Here is a tiny trained network, its code and every weight. The questions are about switching its units off for an input and a class, where a switched-off unit gives its printed mean instead of its output.

import numpy as np


def w(rows, s, z=0):
    codes = np.array(rows[::2]) - 128.0
    scale = np.full(codes.shape[1], s)
    scale[-1] = z or s
    return codes * scale


def f(y):
    return np.maximum(y, 0)


def log_softmax(a):
    a = a - a.max(-1, keepdims=True)
    return a - np.log(np.exp(a).sum(-1, keepdims=True))


def net(x, mask):
    res = np.array(x, float).reshape(1, 2) / 4 @ E
    y = f(res @ A[0][:, :-1].T + A[0][:, -1])
    res = res + np.where(mask, y, B[0][:, -1]) @ B[0][:, :-1]
    return log_softmax(res[-1] @ U[:, :-1].T + U[:, -1])


A, B = {}, {}
E = w([
[73,180,248,77,157,76,191],'x0',
[221,166,159,229,91,92,174],'x1',
],0.011)
A[0] = w([
[125,119,175,108,167,119,140,36],'N0',
[88,133,123,95,119,169,172,88],'N1',
[82,142,177,110,127,72,143,54],'N2',
[155,109,79,40,176,145,91,222],'N3',
[75,106,103,76,186,128,116,2],'N4',
[169,177,134,174,100,39,163,240],'N5',
[4,108,133,113,176,123,84,165],'N6',
[98,205,174,115,164,97,157,45],'N7',
],0.011,0.0025)
B[0] = w([
[81,89,58,182,100,171,59,180],'N0',
[158,139,176,84,108,129,149,171],'N1',
[88,71,55,190,104,183,94,219],'N2',
[103,112,104,160,90,179,202,225],'N3',
[199,172,116,126,159,204,155,208],'N4',
[160,190,79,77,167,196,179,250],'N5',
[163,167,129,181,193,130,189,255],'N6',
[100,116,2,181,153,206,109,233],'N7',
],0.0088,0.0095)
U = w([
[133,64,67,192,112,162,67,94],'0',
[170,159,159,83,159,158,254,58],'1',
[113,133,140,104,141,121,183,254],'2',
[106,79,235,122,93,51,67,54],'3',
[76,122,186,70,72,62,38,51],'4',
[117,55,208,45,105,65,54,50],'5',
[102,60,210,82,127,22,59,49],'6',
[97,76,195,62,126,35,59,47],'7',
],0.012,0.0085)

Each question gives the input, the list of numbers given to net, and the class t.
The units are the neurons (one row each of A and B). Each row of codes is followed by its name. A weight is (code - 128) times the scale printed after its matrix; where a second scale follows, it is the last column's (A, B and U).
mask holds one flag per neuron, in row order. A switched-off neuron (its flag False) gives its mean, the last column of its row in B, instead of its output. The means were averaged over made-up inputs and are rounded, as every weight is.
A unit's drop is (log p(t) with every unit on - log p(t) with that unit switched off) / (log p(t) with every unit on - log p(t) with every unit switched off).
The circuit of an input: a set's keep is (log p(t) with only the set's units on - log p(t) with every unit switched off) / (log p(t) with every unit on - log p(t) with every unit switched off). Starting from all 8 units, units are removed one at a time, each time the one whose removal leaves the highest keep (on an exact tie, the one counted first), for as long as the keep stays at least 0.8.
units of the circuit, in order: the units of the circuit, biggest drop first
most important unit: the unit with the biggest drop
k most important neurons: the k neurons with the biggest drops, biggest first
drop of u: that unit's drop, to one decimal
input [-3,-1], class 2: units of the circuit, in order	N7, N2
input [2,-7], class 1: units of the circuit, in order	N6
input [0,2], class 2: 4 most important neurons	N6, N4, N3, N1
input [6,-6], class 0: 3 most important neurons	N2, N0, N7
input [-4,-5], class 1: 2 most important neurons	N2, N7
input [-2,-4], class 1: units of the circuit, in order	N2, N7
input [6,4], class 0: units of the circuit, in order	N7, N2
input [5,-5], class 0: 4 most important neurons	N2, N0, N7, N5
input [-1,4], class 1: 2 most important neurons	N5, N2
input [-2,2], class 2: 2 most important neurons	N7, N2
input [-2,-1], class 2: 3 most important neurons	N7, N2, N0
input [-5,8], class 1: drop of N5	0.4
input [-6,8], class 1: drop of N0	0.1
input [-3,-2], class 2: drop of N0	0.3
input [-3,7], class 1: most important unit	N5
